(in the rows, 128 means zero)
Here are made-up nodes, facts about them, and rows of numbers that follow some of those facts. Name the node behind each unnamed row.

Facts:
β: refers to; ξ: is of sort
vugum (β broflo) (ξ a)
gruskon (ξ e)
grakis (β lovir) (ξ b)
drobe (ξ c)
plidora (β tromok) (ξ b)
trosun (β lemer) (ξ a)
fovam (β vustu) (ξ b)
dabriplos (β kanas) (ξ e)
fosku (β fovam) (ξ c)
doplagrer (β miro) (ξ b)
grobrule (β plaklimom) (ξ d)
magadram (β gevuk) (ξ a)
nenar (β kibik) (ξ c)
nokek (β dezasur) (ξ a)
luflom (β pufes) (ξ c)
noles (β mumir) (ξ b)
lezas (β tuklo) (ξ b)
kliniskur (β staflin) (ξ b)
flipe (β nuba) (ξ a)
triplar (β soraso) (ξ a)
brurunok (β bime) (ξ a)
vovu (β kodol) (ξ c)
gribek (β raklol) (ξ e)
tuklo (ξ b)
skodrak (β drobe) (ξ d)
soraso (β noflu) (ξ a)
reze (β stesta) (ξ a)
fluflagril (β lozor) (ξ c)
drunobrel (β fipok) (ξ a)
zuger (β nute) (ξ d)
fogu (β vadren) (ξ d)
fatren (ξ d)
flatol (β luflom) (ξ c)
dobre (β tifatal) (ξ a)
plavos (β skikluk) (ξ a)
tubrul (β topas) (ξ a)
tromok (β bragrebru) (ξ b)
flevim (β kigik) (ξ c)
lebrak (β flipe) (ξ a)
sozo (β skibrem) (ξ d)
ploben (ξ a)
kiplil (β skuvam) (ξ e)
druva (β flatol) (ξ b)
gaflem (β grevosek) (ξ a)
dufenas (β skodrak) (ξ a)
lutri (ξ d)
plopaklos (β grabrom) (ξ a)
flapoplim (ξ c)
tifatal (β trolun) (ξ b)
stakuzir (β vapa) (ξ d)
tagor (β flapoplim) (ξ a)
mopur (β peborol) (ξ a)
gevuk (ξ b)
nute (β drarik) (ξ a)
nustumar (β tuflun) (ξ c)
vabri (β gisku) (ξ e)
lodril (β kupa) (ξ a)
skuvam (β neres) (ξ a)
traflem (ξ b)
mumir (β mubim) (ξ a)
drodrul (β gruskon) (ξ b)
detis (β furi) (ξ a)
balili (β gribek) (ξ c)
luzogrur (β fastem) (ξ b)
poreske (ξ e)
kodol (β foflu) (ξ b)
kibik (β doplagrer) (ξ a)
vadren (β draflu) (ξ a)
plabo (ξ d)
brovoduk (ξ a)
grozi (β bruplon) (ξ b)
gruren (β drunobrel) (ξ b)
vapa (β gruren) (ξ a)
gopom (β platil) (ξ d)
tumik (β dufenas) (ξ a)
kosken (β latrok) (ξ b)
plasun (ξ a)
dribos (β gibopo) (ξ b)
drufin (β dreflur) (ξ e)
klifla (β mopur) (ξ b)
tuflun (β stobrek) (ξ b)
neres (β flevim) (ξ c)
stesta (β bramen) (ξ a)
plovor (ξ b)
vustu (β boklem) (ξ c)
tenar (β vegrir) (ξ b)
peborol (β zofadral) (ξ a)
bristaflu (β florak) (ξ a)
stotran (β vugum) (ξ a)
flodrom (ξ b)
gradras (β ladu) (ξ a)
fastem (β tumik) (ξ b)
grabrom (β traflem) (ξ c)
biklur (β grozi) (ξ d)
bruplon (β stotran) (ξ b)
gragrodu (β plamek) (ξ c)
gipos (ξ b)
noflu (β brovoduk) (ξ a)
latrok (ξ e)
zomu (β detis) (ξ c)
staflin (β resul) (ξ a)
betrul (ξ c)
nuba (β gradras) (ξ a)
dreflur (β kosken) (ξ a)
vegrir (β babraflu) (ξ d)
skikan (β gaflem) (ξ d)
rurusuk (ξ a)
kupa (β sozo) (ξ a)
kigik (β vemal) (ξ a)
rugril (β lubres) (ξ c)
trolun (ξ a)
foflu (β fatren) (ξ b)
pegrul (ξ c)
bragrebru (β taple) (ξ b)
zofadral (β duren) (ξ a)
plaklimom (β didres) (ξ a)
florak (β fesamuk) (ξ a)
plutra (β grakis) (ξ c)
plamek (β biklur) (ξ c)
kanas (β braful) (ξ a)
peben (β grobrule) (ξ c)
grevosek (ξ a)
gubran (β kiplil) (ξ b)
vizuk (β plovor) (ξ b)
bubrem (β vovu) (ξ a)
flato (β peben) (ξ b)
resul (β tadim) (ξ a)
vule (ξ b)
zege (β reze) (ξ a)
stobrek (ξ e)
lozor (β lodril) (ξ a)
dragus (ξ d)
furi (β lutri) (ξ c)
draflu (β lebrak) (ξ d)
taple (β pegrul) (ξ d)
braful (β vabri) (ξ a)
brobril (β drosor) (ξ b)
raklol (β zege) (ξ e)
flozul (β dabriplos) (ξ b)
sumumes (β klifla) (ξ d)
lovir (β plavos) (ξ a)
nodul (β vizuk) (ξ a)
fipok (β gomim) (ξ a)
skibrem (β bigrani) (ξ c)
didres (β plasun) (ξ a)
tepladris (ξ b)
bigrani (ξ e)
bime (β nustumar) (ξ a)
dezasur (ξ a)
fepil (β zuger) (ξ a)
lemer (β vule) (ξ a)
skudok (β fogu) (ξ c)
drosor (β noles) (ξ d)
lubres (β plabo) (ξ a)
broflo (β flibam) (ξ a)
miro (β dobre) (ξ e)
noflibror (β rurusuk) (ξ e)
gomim (β flato) (ξ b)
bramen (ξ a)
posti (β fepil) (ξ a)
fesamuk (ξ b)
flibam (β tepladris) (ξ b)
tegra (β trosun) (ξ a)
ladu (β tubrul) (ξ b)
vemal (β gipos) (ξ a)
duren (β triplar) (ξ a)
skikluk (β lezas) (ξ c)
drarik (ξ d)
boklem (β balili) (ξ a)
mubim (β tenar) (ξ c)
gisku (β nodul) (ξ c)
pufes (β bristaflu) (ξ a)
topas (β gragrodu) (ξ b)
mogugu (β stakuzir) (ξ a)
platil (β brobril) (ξ b)
zuveklur (β rugril) (ξ b)
tadim (β magadram) (ξ b)
troko (β bubrem) (ξ b)
gibopo (β tagor) (ξ e)
babraflu (β tegra) (ξ a)

Some nodes and their rows:
116; 130; 120; 139; 129; 129; 133; 132; 121; 110; 119; 127; 126; 143; 136; 130; 128; 121; 130; 129; 131; 114; 131; 122; 119; 106; 119; 123; 145; 133; 127; 129; 124; 139; 130; 129; 132; 146; 136; 131; 132; 112; 111; 123; 148; 122; 97; 148; 126; 106: didres
126; 131; 124; 130; 128; 128; 131; 128; 125; 112; 126; 130; 127; 133; 133; 127; 121; 126; 141; 126; 131; 126; 128; 128; 124; 126; 120; 126; 124; 129; 126; 130; 130; 130; 129; 126; 130; 126; 137; 129; 133; 118; 123; 125; 133; 124; 120; 138; 122; 125: dobre
123; 126; 130; 144; 129; 127; 125; 139; 122; 114; 124; 128; 127; 134; 134; 123; 122; 129; 136; 132; 111; 130; 121; 120; 145; 129; 128; 116; 138; 122; 129; 128; 137; 122; 131; 128; 133; 136; 132; 125; 127; 115; 122; 120; 109; 122; 115; 134; 121; 103: gruskon
124; 140; 125; 131; 129; 127; 135; 123; 126; 114; 127; 133; 127; 133; 139; 127; 122; 116; 132; 127; 130; 134; 138; 126; 106; 115; 112; 130; 160; 128; 121; 143; 128; 139; 124; 124; 127; 132; 125; 136; 136; 112; 118; 128; 122; 119; 110; 130; 129; 112: fesamuk
128; 133; 123; 132; 129; 128; 130; 130; 126; 115; 126; 132; 125; 135; 135; 127; 125; 125; 134; 129; 125; 130; 121; 128; 133; 121; 125; 126; 133; 123; 126; 132; 129; 130; 129; 128; 127; 129; 137; 132; 132; 117; 120; 123; 117; 121; 112; 124; 125; 125: nodul
127; 112; 116; 140; 125; 134; 129; 128; 132; 131; 128; 124; 128; 138; 121; 128; 121; 136; 119; 130; 144; 128; 119; 127; 148; 146; 134; 131; 106; 130; 119; 101; 132; 121; 135; 127; 135; 137; 139; 127; 132; 124; 117; 119; 163; 124; 146; 156; 122; 126: vustu
125; 150; 138; 120; 134; 131; 140; 111; 142; 117; 147; 147; 125; 104; 117; 120; 129; 128; 115; 113; 131; 99; 119; 128; 77; 127; 123; 128; 126; 86; 124; 168; 135; 100; 114; 115; 121; 103; 126; 120; 126; 111; 122; 124; 59; 120; 146; 153; 125; 107: grozi
134; 139; 119; 130; 131; 124; 126; 128; 127; 120; 128; 132; 123; 128; 134; 128; 129; 128; 135; 128; 127; 135; 117; 132; 133; 127; 130; 129; 121; 119; 126; 125; 133; 126; 128; 129; 125; 126; 136; 132; 134; 121; 127; 124; 118; 120; 124; 125; 122; 138: posti
127; 137; 121; 130; 131; 127; 127; 127; 128; 120; 126; 131; 128; 132; 127; 126; 125; 125; 132; 127; 126; 122; 125; 129; 122; 125; 123; 135; 125; 130; 125; 141; 131; 129; 132; 130; 134; 128; 138; 129; 136; 118; 122; 124; 123; 122; 123; 127; 121; 123: fepil
129; 143; 122; 129; 130; 124; 132; 123; 125; 118; 127; 132; 127; 130; 138; 128; 125; 118; 133; 126; 132; 137; 135; 129; 107; 119; 114; 134; 153; 126; 122; 137; 129; 138; 123; 125; 126; 133; 125; 137; 136; 115; 122; 128; 126; 119; 116; 132; 127; 121: vizuk
130; 144; 122; 129; 131; 123; 131; 122; 125; 119; 129; 133; 125; 128; 139; 128; 126; 119; 133; 126; 132; 137; 134; 130; 107; 120; 115; 133; 150; 125; 121; 138; 130; 136; 122; 124; 125; 131; 125; 136; 137; 116; 124; 128; 123; 119; 119; 130; 126; 123: tuflun
124; 137; 117; 130; 132; 124; 125; 133; 125; 120; 119; 126; 131; 135; 130; 130; 136; 124; 127; 125; 128; 106; 124; 131; 122; 116; 124; 140; 122; 127; 130; 128; 128; 133; 130; 130; 136; 158; 145; 131; 134; 117; 118; 125; 143; 124; 114; 148; 121; 129: mumir
121; 109; 119; 146; 125; 140; 133; 130; 133; 127; 129; 126; 125; 144; 124; 126; 119; 132; 110; 134; 135; 121; 116; 122; 155; 134; 134; 125; 126; 125; 119; 116; 130; 120; 135; 128; 135; 136; 139; 126; 127; 118; 108; 116; 138; 122; 125; 142; 129; 109: pegrul
128; 131; 127; 142; 130; 123; 122; 138; 122; 118; 125; 128; 126; 130; 134; 124; 126; 131; 137; 131; 113; 133; 118; 123; 146; 133; 130; 119; 130; 120; 130; 122; 139; 121; 130; 129; 131; 137; 132; 126; 129; 118; 127; 121; 113; 122; 123; 134; 119; 113: gibopo
129; 144; 122; 129; 130; 123; 132; 122; 125; 119; 128; 133; 126; 129; 139; 128; 126; 119; 133; 126; 132; 137; 135; 130; 107; 120; 115; 133; 152; 126; 121; 136; 130; 137; 123; 124; 125; 132; 124; 137; 137; 115; 123; 128; 124; 119; 118; 131; 127; 122: tifatal
127; 126; 126; 138; 127; 127; 127; 125; 131; 119; 126; 122; 127; 131; 134; 124; 122; 129; 128; 126; 131; 129; 130; 126; 131; 142; 123; 130; 133; 125; 123; 123; 136; 126; 125; 124; 134; 140; 131; 129; 135; 118; 127; 127; 130; 122; 134; 153; 125; 116: taple
136; 146; 121; 124; 131; 121; 127; 122; 127; 122; 130; 133; 124; 123; 142; 128; 130; 122; 133; 125; 127; 140; 125; 137; 121; 127; 122; 136; 138; 116; 123; 133; 135; 131; 120; 124; 122; 135; 131; 136; 135; 119; 130; 129; 107; 118; 123; 121; 127; 143: kliniskur
130; 131; 121; 143; 129; 125; 126; 126; 129; 124; 126; 123; 126; 133; 132; 125; 126; 129; 123; 128; 131; 137; 129; 123; 129; 135; 126; 131; 144; 125; 121; 120; 135; 128; 126; 127; 132; 139; 125; 133; 138; 118; 124; 125; 133; 120; 133; 150; 124; 110: sozo

Which node is each row?
No name comes twice in this set of rows, the named rows included.
107; 121; 98; 155; 136; 137; 117; 98; 116; 134; 136; 109; 76; 114; 155; 133; 116; 139; 109; 134; 138; 90; 128; 134; 146; 152; 157; 104; 86; 157; 102; 151; 150; 113; 130; 134; 136; 109; 153; 102; 134; 139; 139; 118; 150; 108; 147; 107; 124; 112 | skudok
148; 134; 123; 134; 128; 122; 120; 129; 135; 132; 129; 127; 131; 131; 127; 124; 126; 132; 130; 129; 124; 168; 119; 131; 147; 151; 130; 143; 134; 116; 122; 112; 139; 125; 127; 128; 127; 133; 125; 139; 139; 123; 133; 125; 112; 121; 149; 126; 122; 140 | stakuzir
147; 141; 120; 122; 129; 119; 123; 129; 129; 126; 129; 134; 133; 127; 125; 128; 126; 132; 150; 125; 134; 160; 120; 136; 130; 144; 126; 141; 108; 126; 125; 111; 134; 128; 130; 129; 125; 117; 131; 138; 141; 127; 136; 126; 134; 124; 149; 128; 113; 157 | mogugu
112; 126; 123; 141; 128; 133; 136; 133; 121; 106; 118; 127; 126; 147; 137; 129; 124; 119; 130; 130; 128; 110; 135; 119; 118; 102; 116; 120; 153; 135; 127; 136; 122; 141; 131; 129; 134; 145; 136; 131; 130; 109; 106; 123; 145; 122; 89; 147; 128; 96 | plasun
119; 109; 116; 146; 125; 138; 131; 133; 130; 127; 124; 122; 126; 147; 126; 128; 125; 131; 109; 134; 135; 117; 117; 123; 156; 130; 134; 128; 125; 126; 121; 108; 128; 125; 134; 129; 136; 153; 142; 127; 127; 118; 107; 117; 152; 122; 119; 152; 130; 113 | peben
120; 121; 117; 142; 132; 137; 145; 120; 150; 130; 145; 144; 126; 105; 110; 114; 115; 131; 91; 126; 158; 73; 82; 125; 149; 147; 131; 106; 105; 96; 125; 113; 143; 89; 128; 115; 135; 90; 126; 121; 132; 109; 119; 117; 109; 124; 138; 150; 129; 100 | gragrodu
126; 138; 134; 134; 133; 131; 137; 116; 149; 123; 145; 140; 128; 104; 110; 114; 125; 133; 102; 116; 136; 89; 106; 123; 109; 144; 128; 124; 120; 88; 126; 146; 143; 93; 119; 116; 131; 105; 123; 120; 130; 110; 125; 122; 75; 123; 153; 165; 123; 95 | biklur
110; 137; 111; 138; 136; 127; 137; 111; 128; 109; 135; 136; 108; 98; 147; 118; 104; 116; 127; 127; 153; 66; 107; 133; 136; 136; 116; 91; 113; 137; 125; 144; 148; 114; 126; 118; 137; 79; 132; 120; 144; 113; 141; 128; 126; 120; 107; 111; 128; 107 | gradras
138; 127; 126; 137; 127; 128; 122; 130; 136; 127; 126; 125; 137; 142; 122; 123; 116; 126; 130; 131; 119; 158; 133; 125; 139; 145; 119; 148; 149; 135; 119; 135; 135; 133; 135; 131; 138; 133; 127; 137; 140; 118; 124; 124; 118; 122; 140; 122; 123; 118 | vegrir
125; 114; 113; 142; 127; 134; 126; 132; 133; 136; 124; 122; 133; 144; 115; 128; 127; 132; 108; 131; 138; 118; 118; 127; 148; 137; 134; 143; 114; 132; 121; 109; 130; 124; 138; 131; 142; 154; 143; 128; 133; 121; 111; 119; 162; 124; 138; 153; 122; 121 | mubim
142; 137; 123; 124; 128; 122; 126; 131; 130; 122; 128; 134; 134; 132; 125; 127; 122; 130; 149; 127; 131; 157; 124; 133; 129; 140; 122; 138; 116; 128; 125; 118; 132; 130; 132; 128; 126; 116; 131; 138; 139; 123; 131; 125; 131; 124; 141; 127; 116; 147 | vapa

Now the same nodes, written a new way:
Some nodes and their rows:
151; 141; 156; 107; 184; 136; 92; 132; 102; 131; 94; 154; 160; 107; 147: flozul
138; 134; 146; 113; 166; 151; 112; 104; 121; 147; 132; 163; 139; 90; 118: noflibror
138; 141; 130; 85; 171; 121; 121; 87; 96; 115; 102; 144; 142; 116; 117: skibrem
142; 140; 128; 88; 169; 120; 119; 91; 98; 129; 97; 143; 145; 119; 112: rugril
114; 133; 149; 135; 132; 138; 127; 139; 91; 136; 105; 144; 135; 128; 114: lemer
126; 121; 142; 125; 136; 150; 116; 117; 100; 108; 94; 148; 132; 109; 130: florak
142; 92; 94; 64; 173; 115; 173; 123; 142; 155; 96; 118; 184; 107; 133: plamek
138; 133; 155; 115; 169; 157; 115; 86; 119; 130; 124; 181; 143; 92; 119: miro
191; 176; 113; 125; 164; 192; 138; 122; 60; 125; 110; 121; 157; 68; 103: draflu
104; 150; 127; 63; 174; 95; 108; 126; 96; 84; 196; 87; 101; 87; 153: drobe
176; 138; 87; 95; 176; 177; 125; 166; 64; 157; 109; 138; 192; 68; 138: ladu
129; 119; 139; 126; 134; 148; 115; 124; 102; 120; 94; 141; 129; 110; 126: gaflem
129; 120; 138; 126; 136; 149; 114; 122; 103; 120; 91; 145; 133; 112; 125: posti
152; 147; 69; 114; 132; 210; 130; 151; 51; 140; 97; 129; 150; 67; 112: nuba
144; 141; 129; 87; 170; 120; 120; 89; 97; 126; 98; 144; 144; 118; 112: nustumar
121; 140; 153; 87; 183; 107; 87; 164; 90; 90; 194; 104; 124; 78; 180: flodrom
100; 147; 160; 145; 130; 128; 140; 152; 81; 153; 109; 151; 141; 148; 98: tegra
157; 130; 155; 109; 177; 131; 98; 131; 91; 129; 103; 158; 162; 107; 143: kliniskur

Name these rows:
No name comes twice in this set of rows, the named rows included.
105; 215; 135; 75; 206; 153; 79; 100; 162; 131; 35; 117; 123; 122; 141 | gisku
151; 154; 79; 120; 132; 207; 122; 141; 45; 130; 95; 136; 145; 70; 112 | lebrak
119; 65; 142; 109; 141; 121; 159; 133; 162; 127; 84; 138; 161; 121; 151 | vugum
107; 141; 155; 140; 131; 133; 133; 145; 85; 147; 105; 148; 139; 140; 105 | trosun
142; 141; 166; 119; 177; 124; 108; 141; 80; 142; 109; 162; 168; 123; 132 | platil
134; 172; 160; 103; 200; 149; 77; 140; 125; 131; 73; 141; 150; 109; 159 | vizuk
154; 153; 72; 116; 132; 211; 125; 148; 45; 135; 96; 134; 146; 66; 110 | flipe
143; 143; 104; 122; 134; 188; 118; 131; 64; 123; 95; 142; 139; 86; 115 | vadren
88; 155; 168; 151; 131; 121; 147; 158; 74; 161; 116; 153; 144; 158; 93 | mumir
99; 210; 157; 104; 207; 187; 71; 108; 190; 152; 60; 143; 120; 97; 147 | vabri
134; 124; 162; 111; 166; 163; 133; 68; 105; 103; 131; 201; 151; 90; 129 | kiplil
113; 147; 157; 91; 181; 103; 90; 171; 86; 96; 203; 103; 122; 83; 179 | vule
148; 142; 123; 93; 166; 111; 118; 90; 97; 133; 101; 143; 137; 115; 118 | fosku
92; 192; 148; 115; 172; 182; 77; 129; 165; 123; 27; 122; 112; 116; 154 | braful

